Below is a small trained network, with its code and all its weights. Each question gives an input and a class and asks what happens when units are switched off, that is, made to give their printed mean instead of their output.

import numpy as np


def w(rows, s, z=0):
    codes = np.array(rows[::2]) - 128.0
    scale = np.full(codes.shape[1], s)
    scale[-1] = z or s
    return codes * scale


def f(y):
    return y / 2 * (1 + np.tanh(0.7978845608 * (y + 0.044715 * y**3)))


def log_softmax(a):
    a = a - a.max(-1, keepdims=True)
    return a - np.log(np.exp(a).sum(-1, keepdims=True))


def net(x, mask):
    res = np.array(x, float).reshape(1, 6) / 4 @ E
    y = f(res @ A[0][:, :-1].T + A[0][:, -1])
    res = res + np.where(mask, y, B[0][:, -1]) @ B[0][:, :-1]
    return log_softmax(res[-1] @ U[:, :-1].T + U[:, -1])


A, B = {}, {}
E = w([
[116,129,127,142,132,144,127,154],'x0',
[152,130,131,82,44,52,72,203],'x1',
[127,131,127,126,128,124,127,122],'x2',
[86,6,109,89,181,106,13,124],'x3',
[115,76,135,119,20,186,140,86],'x4',
[132,125,127,113,128,127,135,129],'x5',
],0.012)
A[0] = w([
[95,150,123,143,119,117,115,161,135],'n1',
[162,214,133,152,87,85,175,157,136],'n2',
[101,5,126,125,165,171,59,94,206],'n3',
[161,146,143,158,152,194,202,72,150],'n4',
[131,105,136,125,208,37,85,176,114],'n5',
[108,65,130,112,39,163,101,128,221],'n6',
[109,29,121,127,162,156,60,105,7],'n7',
[109,140,130,63,146,109,138,131,164],'n8',
[138,99,158,122,128,172,103,113,156],'n9',
[107,153,140,152,111,224,191,57,168],'n10',
[188,122,131,130,138,165,105,119,130],'n11',
[115,108,145,148,138,139,106,107,95],'n12',
[135,104,131,118,207,51,58,172,119],'n13',
[110,125,127,146,235,197,141,61,143],'n14',
[76,127,114,111,125,79,169,144,143],'n15',
[116,111,126,142,227,181,142,77,240],'n16',
[110,48,110,112,134,156,86,109,117],'n17',
[114,166,108,101,79,130,127,144,83],'n18',
[144,135,124,119,24,93,117,184,184],'n19',
[135,108,121,139,193,144,143,90,71],'n20',
[124,207,119,129,250,65,145,153,180],'n21',
],0.013,0.012)
B[0] = w([
[184,128,122,93,152,107,119,78,137],'n1',
[124,107,221,105,88,171,191,93,194],'n2',
[53,142,157,57,161,47,73,197,254],'n3',
[138,135,73,155,150,110,64,155,205],'n4',
[123,141,42,167,145,137,49,116,196],'n5',
[205,140,152,183,108,197,188,67,225],'n6',
[171,130,195,167,79,192,235,59,181],'n7',
[109,128,123,187,136,152,110,139,148],'n8',
[114,133,114,108,116,116,117,149,160],'n9',
[164,113,23,171,170,129,54,123,223],'n10',
[66,154,129,167,136,151,128,136,132],'n11',
[185,116,157,101,120,106,110,112,138],'n12',
[162,118,24,161,150,146,88,160,204],'n13',
[88,142,214,68,95,139,195,142,216],'n14',
[134,137,155,171,135,107,101,92,136],'n15',
[210,119,142,196,86,174,180,58,233],'n16',
[99,129,186,89,113,102,190,139,188],'n17',
[140,138,152,141,123,143,178,116,144],'n18',
[54,125,167,70,156,77,126,170,210],'n19',
[101,125,170,80,125,101,124,167,156],'n20',
[74,118,248,46,97,95,189,143,211],'n21',
],0.015,0.023)
U = w([
[180,106,181,140,43,182,227,70,255],'0',
[46,93,175,49,96,54,166,197,86],'1',
[163,99,2,185,168,128,76,172,108],'2',
],0.0085,0.00091)

Each question gives the input, the list of numbers given to net, and the class t.
The units are the neurons (one row each of A and B). Each row of codes is followed by its name. A weight is (code - 128) times the scale printed after its matrix; where a second scale follows, it is the last column's (A, B and U).
mask holds one flag per neuron, in row order. A switched-off neuron (its flag False) gives its mean, the last column of its row in B, instead of its output. The means were averaged over made-up inputs and are rounded, as every weight is.
A unit's drop is (log p(t) with every unit on - log p(t) with that unit switched off) / (log p(t) with every unit on - log p(t) with every unit switched off).
The circuit of an input: a set's keep is (log p(t) with only the set's units on - log p(t) with every unit switched off) / (log p(t) with every unit on - log p(t) with every unit switched off). Starting from the 12 units with the biggest drops (on a tie, the unit counted first), units are removed one at a time, each time the one whose removal leaves the highest keep (on an exact tie, the one counted first), for as long as the keep stays at least 0.8.
circuit, biggest first: the units of the circuit, biggest drop first
unit that matters most: the unit with the biggest drop
k most important neurons: the k neurons with the biggest drops, biggest first
drop when u is switched off: that unit's drop, to one decimal
input [0,7,-2,7,-2,0], class 2: 2 most important neurons => (n13; n5)
input [8,-1,0,7,6,-7], class 0: 2 most important neurons => (n7; n6)
input [0,-4,-4,-8,7,-5], class 2: circuit, biggest first => (n10)
input [-1,-6,-2,1,-3,-7], class 1: 3 most important neurons => (n6; n7; n21)
input [-3,-8,0,-1,2,-8], class 2: 2 most important neurons => (n10; n4)
input [-3,2,-6,6,-6,4], class 2: 2 most important neurons => (n13; n5)
input [2,-3,0,8,1,2], class 0: 3 most important neurons => (n7; n16; n19)
input [-2,5,1,-6,-3,-8], class 1: 3 most important neurons => (n16; n6; n19)
input [-5,-7,-2,2,-4,1], class 1: 3 most important neurons => (n6; n21; n20)
input [-5,-4,4,8,1,-6], class 0: 3 most important neurons => (n7; n16; n19)
input [-5,-5,6,1,-2,-2], class 1: 3 most important neurons => (n6; n7; n2)
input [-5,-6,-4,0,6,2], class 2: drop when n4 is switched off => 0.2
input [7,4,6,-6,-1,3], class 1: drop when n6 is switched off => 3.8
input [-6,-4,8,-8,4,-4], class 2: drop when n10 is switched off => 0.4
input [4,1,-8,8,-5,-4], class 2: unit that matters most => n13
